Below are the code and all the weights of a small trained network. Each question names an input and a class and asks about switching units off, where a switched-off unit gives its printed mean instead of its output.

import numpy as np


def w(rows, s, z=0):
    codes = np.array(rows[::2]) - 128.0
    scale = np.full(codes.shape[1], s)
    scale[-1] = z or s
    return codes * scale


def norm(h):
    return h / np.sqrt((h * h).mean(-1, keepdims=True) + 1e-5)


def f(y):
    return np.maximum(y, 0)


def log_softmax(a):
    a = a - a.max(-1, keepdims=True)
    return a - np.log(np.exp(a).sum(-1, keepdims=True))


def net(x, mask):
    res = np.array(x, float).reshape(1, 5) / 4 @ E
    u = 0
    for l in range(3):
        y = f(norm(res) @ A[l][:, :-1].T + A[l][:, -1])
        res = res + np.where(mask[u : u + 7], y, B[l][:, -1]) @ B[l][:, :-1]
        u += 7
    return log_softmax(norm(res)[-1] @ U[:, :-1].T + U[:, -1])


A, B = {}, {}
E = w([
[218,117,184,132],'x0',
[131,126,127,129],'x1',
[31,88,253,168],'x2',
[133,169,133,253],'x3',
[128,128,132,129],'x4',
],0.0056)
A[0] = w([
[98,143,121,12,2],'0.n0',
[53,123,51,122,25],'0.n1',
[250,99,185,115,79],'0.n2',
[146,109,89,205,90],'0.n3',
[153,107,128,32,46],'0.n4',
[116,79,149,20,5],'0.n5',
[151,144,32,61,9],'0.n6',
],0.011,0.0038)
B[0] = w([
[100,124,70,216,215],'0.n0',
[96,220,171,118,208],'0.n1',
[55,218,63,73,252],'0.n2',
[204,83,91,173,203],'0.n3',
[174,148,44,233,214],'0.n4',
[71,56,87,192,222],'0.n5',
[170,110,255,69,253],'0.n6',
],0.0087,0.0043)
A[1] = w([
[151,111,137,78,4],'1.n0',
[238,128,137,51,14],'1.n1',
[198,154,70,28,93],'1.n2',
[150,42,82,144,196],'1.n3',
[78,173,70,82,136],'1.n4',
[9,80,183,90,153],'1.n5',
[190,114,18,116,195],'1.n6',
],0.011,0.0036)
B[1] = w([
[200,102,126,131,132],'1.n0',
[142,116,183,102,184],'1.n1',
[149,70,173,75,219],'1.n2',
[96,148,41,193,186],'1.n3',
[138,254,110,86,195],'1.n4',
[203,113,198,117,233],'1.n5',
[40,68,130,167,254],'1.n6',
],0.0099,0.0068)
A[2] = w([
[90,168,113,130,20],'2.n0',
[160,234,165,168,253],'2.n1',
[202,2,171,157,194],'2.n2',
[232,142,95,174,91],'2.n3',
[167,110,185,209,60],'2.n4',
[137,176,179,96,181],'2.n5',
[161,112,168,149,36],'2.n6',
],0.0098,0.0019)
B[2] = w([
[146,136,176,62,153],'2.n0',
[74,120,29,64,247],'2.n1',
[228,3,178,199,253],'2.n2',
[184,74,95,204,148],'2.n3',
[72,150,57,92,216],'2.n4',
[195,175,60,30,221],'2.n5',
[156,188,30,12,169],'2.n6',
],0.0056,0.0057)
U = w([
[95,106,81,252,244],'0',
[207,82,232,122,123],'1',
[114,253,107,98,3],'2',
],0.011,0.00048)

Each question gives the input, the list of numbers given to net, and the class t.
The units are the neurons (one row each of A and B). Each row of codes is followed by its name. A weight is (code - 128) times the scale printed after its matrix; where a second scale follows, it is the last column's (A, B and U).
mask holds one flag per neuron, layer by layer. A switched-off neuron (its flag False) gives its mean, the last column of its row in B, instead of its output. The means were averaged over made-up inputs and are rounded, as every weight is.
A unit's drop is (log p(t) with every unit on - log p(t) with that unit switched off) / (log p(t) with every unit on - log p(t) with every unit switched off).
The circuit of an input: a set's keep is (log p(t) with only the set's units on - log p(t) with every unit switched off) / (log p(t) with every unit on - log p(t) with every unit switched off). Starting from the 12 units with the biggest drops (on a tie, the unit counted first), units are removed one at a time, each time the one whose removal leaves the highest keep (on an exact tie, the one counted first), for as long as the keep stays at least 0.8.
circuit, biggest first: the units of the circuit, biggest drop first
unit that matters most: the unit with the biggest drop
k most important neurons: the k neurons with the biggest drops, biggest first
k most important neurons of layer l: the k neurons of layer l with the biggest drops, biggest first
drop when u is switched off: that unit's drop, to one decimal
input [-4,3,5,-2,-2], class 1: circuit, biggest first	(1.n5)
input [3,1,-6,-6,-1], class 0: 2 most important neurons	(0.n4; 0.n0)
input [1,-3,-7,-8,-4], class 0: 4 most important neurons	(0.n4; 0.n0; 0.n5; 1.n3)
input [7,4,5,3,2], class 2: 2 most important neurons	(0.n2; 1.n2)
input [-3,-2,3,0,-3], class 1: 4 most important neurons	(1.n5; 0.n4; 0.n2; 0.n0)
input [-2,-7,5,2,-7], class 1: 2 most important neurons	(0.n2; 1.n5)
input [4,-1,3,2,0], class 2: 2 most important neurons	(0.n2; 0.n6)
input [-3,-4,2,-2,1], class 2: 3 most important neurons	(0.n6; 0.n1; 1.n6)
input [-5,-2,-5,-5,-1], class 0: 3 most important neurons	(0.n4; 0.n0; 0.n2)
input [4,-3,-2,3,-7], class 2: 2 most important neurons	(0.n2; 1.n4)
input [2,2,6,-6,6], class 0: 2 most important neurons of layer 0	(0.n5; 0.n6)
input [-6,4,6,2,5], class 1: 3 most important neurons of layer 1	(1.n5; 1.n4; 1.n3)
input [-4,-5,-7,-2,4], class 1: 2 most important neurons of layer 0	(0.n6; 0.n2)
input [-3,3,-2,-3,-2], class 0: most important neuron	(0.n4)
input [-7,2,-6,-8,7], class 0: 4 most important neurons of layer 0	(0.n4; 0.n0; 0.n2; 0.n5)
input [-8,-2,8,0,-1], class 1: 3 most important neurons of layer 0	(0.n2; 0.n4; 0.n0)
input [-7,-4,7,3,1], class 1: 3 most important neurons	(0.n2; 1.n5; 0.n4)
input [7,-4,2,-6,-8], class 2: 2 most important neurons of layer 0	(0.n2; 0.n3)
input [6,-5,1,4,7], class 2: drop when 0.n2 is switched off	0.8
input [1,-3,-3,-3,5], class 0: drop when 0.n0 is switched off	0.2
input [-4,-4,2,-2,-4], class 2: unit that matters most	0.n1
input [5,-5,1,0,-5], class 2: drop when 0.n2 is switched off	0.7
input [-7,5,8,1,5], class 1: 2 most important neurons	(0.n2; 1.n5)
